Here is a tiny trained network, its code and every weight. The questions are about switching its units off for an input and a class, where a switched-off unit gives its printed mean instead of its output.

import numpy as np


def w(rows, s, z=0):
    codes = np.array(rows[::2]) - 128.0
    scale = np.full(codes.shape[1], s)
    scale[-1] = z or s
    return codes * scale


def f(y):
    return y / 2 * (1 + np.tanh(0.7978845608 * (y + 0.044715 * y**3)))


def log_softmax(a):
    a = a - a.max(-1, keepdims=True)
    return a - np.log(np.exp(a).sum(-1, keepdims=True))


def net(x, mask):
    res = np.array(x, float).reshape(1, 7) / 4 @ E
    y = f(res @ A[0][:, :-1].T + A[0][:, -1])
    res = res + np.where(mask, y, B[0][:, -1]) @ B[0][:, :-1]
    return log_softmax(res[-1] @ U[:, :-1].T + U[:, -1])


A, B = {}, {}
E = w([
[233,234,108,82,192],'x0',
[198,153,43,149,55],'x1',
[136,145,73,68,2],'x2',
[218,198,238,61,63],'x3',
[133,130,96,15,180],'x4',
[252,83,241,148,144],'x5',
[142,28,122,45,189],'x6',
],0.0085)
A[0] = w([
[92,62,108,211,163,39],'neuron 0',
[131,132,191,42,114,116],'neuron 1',
[170,91,98,139,169,196],'neuron 2',
[65,130,73,181,152,164],'neuron 3',
[29,175,84,116,17,95],'neuron 4',
[99,165,85,182,181,112],'neuron 5',
[118,150,71,85,146,196],'neuron 6',
[185,146,76,195,109,254],'neuron 7',
[65,74,234,139,107,158],'neuron 8',
[105,124,171,155,66,206],'neuron 9',
[184,171,220,233,68,110],'neuron 10',
[116,80,42,170,84,182],'neuron 11',
[115,161,221,55,52,105],'neuron 12',
[173,190,196,169,118,76],'neuron 13',
[153,117,114,49,157,97],'neuron 14',
[67,176,187,151,162,81],'neuron 15',
[191,148,106,33,140,101],'neuron 16',
[114,146,72,118,114,117],'neuron 17',
[160,179,222,64,108,159],'neuron 18',
[64,169,92,53,74,88],'neuron 19',
[109,208,94,110,244,129],'neuron 20',
[148,171,99,32,226,132],'neuron 21',
[198,120,185,37,102,145],'neuron 22',
[122,32,232,174,130,155],'neuron 23',
],0.011,0.009)
B[0] = w([
[88,116,98,126,226,177],'neuron 0',
[156,59,142,119,108,202],'neuron 1',
[121,165,146,37,183,196],'neuron 2',
[52,138,122,88,158,206],'neuron 3',
[62,139,83,132,11,200],'neuron 4',
[94,164,152,110,154,173],'neuron 5',
[100,167,167,95,103,193],'neuron 6',
[157,173,113,92,127,225],'neuron 7',
[142,76,88,136,173,214],'neuron 8',
[148,135,25,133,144,190],'neuron 9',
[164,208,68,187,163,236],'neuron 10',
[118,140,66,49,129,208],'neuron 11',
[130,57,101,187,105,208],'neuron 12',
[157,191,137,172,93,192],'neuron 13',
[125,118,159,89,151,180],'neuron 14',
[80,124,143,189,141,158],'neuron 15',
[167,138,166,82,48,207],'neuron 16',
[105,131,148,106,98,156],'neuron 17',
[183,94,150,187,99,248],'neuron 18',
[105,111,152,156,68,176],'neuron 19',
[104,172,205,143,126,205],'neuron 20',
[121,102,221,130,106,230],'neuron 21',
[199,97,151,124,94,251],'neuron 22',
[140,98,103,151,160,239],'neuron 23',
],0.011,0.013)
U = w([
[49,163,191,123,151,170],'0',
[80,198,121,64,162,78],'1',
[197,207,88,225,123,140],'2',
[173,143,72,31,118,254],'3',
[30,145,51,99,66,94],'4',
[78,85,76,139,244,79],'5',
[180,35,100,195,134,98],'6',
[193,103,186,77,95,111],'7',
],0.011,0.0059)

Each question gives the input, the list of numbers given to net, and the class t.
The units are the neurons (one row each of A and B). Each row of codes is followed by its name. A weight is (code - 128) times the scale printed after its matrix; where a second scale follows, it is the last column's (A, B and U).
mask holds one flag per neuron, in row order. A switched-off neuron (its flag False) gives its mean, the last column of its row in B, instead of its output. The means were averaged over made-up inputs and are rounded, as every weight is.
A unit's drop is (log p(t) with every unit on - log p(t) with that unit switched off) / (log p(t) with every unit on - log p(t) with every unit switched off).
The circuit of an input: a set's keep is (log p(t) with only the set's units on - log p(t) with every unit switched off) / (log p(t) with every unit on - log p(t) with every unit switched off). Starting from the 12 units with the biggest drops (on a tie, the unit counted first), units are removed one at a time, each time the one whose removal leaves the highest keep (on an exact tie, the one counted first), for as long as the keep stays at least 0.8.
units of the circuit, in order: the units of the circuit, biggest drop first
unit that matters most: the unit with the biggest drop
top k neurons: the k neurons with the biggest drops, biggest first
drop when u is switched off: that unit's drop, to one decimal
input [2,-4,-2,-2,0,2,2], class 0: units of the circuit, in order => neuron 9; neuron 22
input [-4,8,-7,-6,-7,3,-6], class 5: unit that matters most => neuron 0
input [2,1,-7,7,-5,7,6], class 2: top 2 neurons => neuron 10; neuron 13
input [0,-2,-3,8,3,-2,-5], class 2: top 2 neurons => neuron 13; neuron 10
input [1,2,4,-4,-3,4,-3], class 3: top 2 neurons => neuron 18; neuron 11
input [0,0,-3,8,1,7,6], class 6: units of the circuit, in order => neuron 12; neuron 18
input [-6,2,-5,2,3,-2,-5], class 4: units of the circuit, in order => neuron 4; neuron 18
input [-1,8,-1,-6,-7,-4,8], class 1: top 3 neurons => neuron 2; neuron 0; neuron 12
input [5,2,-8,3,6,-2,-6], class 0: units of the circuit, in order => neuron 20; neuron 21
input [3,1,-6,-5,3,0,-7], class 0: units of the circuit, in order => neuron 20; neuron 10
input [-6,1,6,0,-8,2,0], class 4: top 2 neurons => neuron 4; neuron 11
input [7,5,8,-6,7,-2,-1], class 4: top 2 neurons => neuron 4; neuron 19
input [6,4,2,5,8,-8,-7], class 7: top 2 neurons => neuron 21; neuron 16
input [7,-4,-7,2,2,-5,5], class 0: units of the circuit, in order => neuron 20
input [5,-8,1,2,2,-3,-7], class 0: top 2 neurons => neuron 10; neuron 20
input [3,-8,-5,6,6,3,-8], class 2: top 3 neurons => neuron 13; neuron 10; neuron 20
input [5,-7,3,-7,2,4,6], class 0: drop when neuron 3 is switched off => -0.1
input [-7,-7,-8,7,-5,5,-5], class 2: drop when neuron 10 is switched off => 3.0
input [-6,4,-4,8,0,6,-5], class 2: drop when neuron 10 is switched off => 0.6
input [0,6,3,3,2,-3,0], class 4: units of the circuit, in order => neuron 4
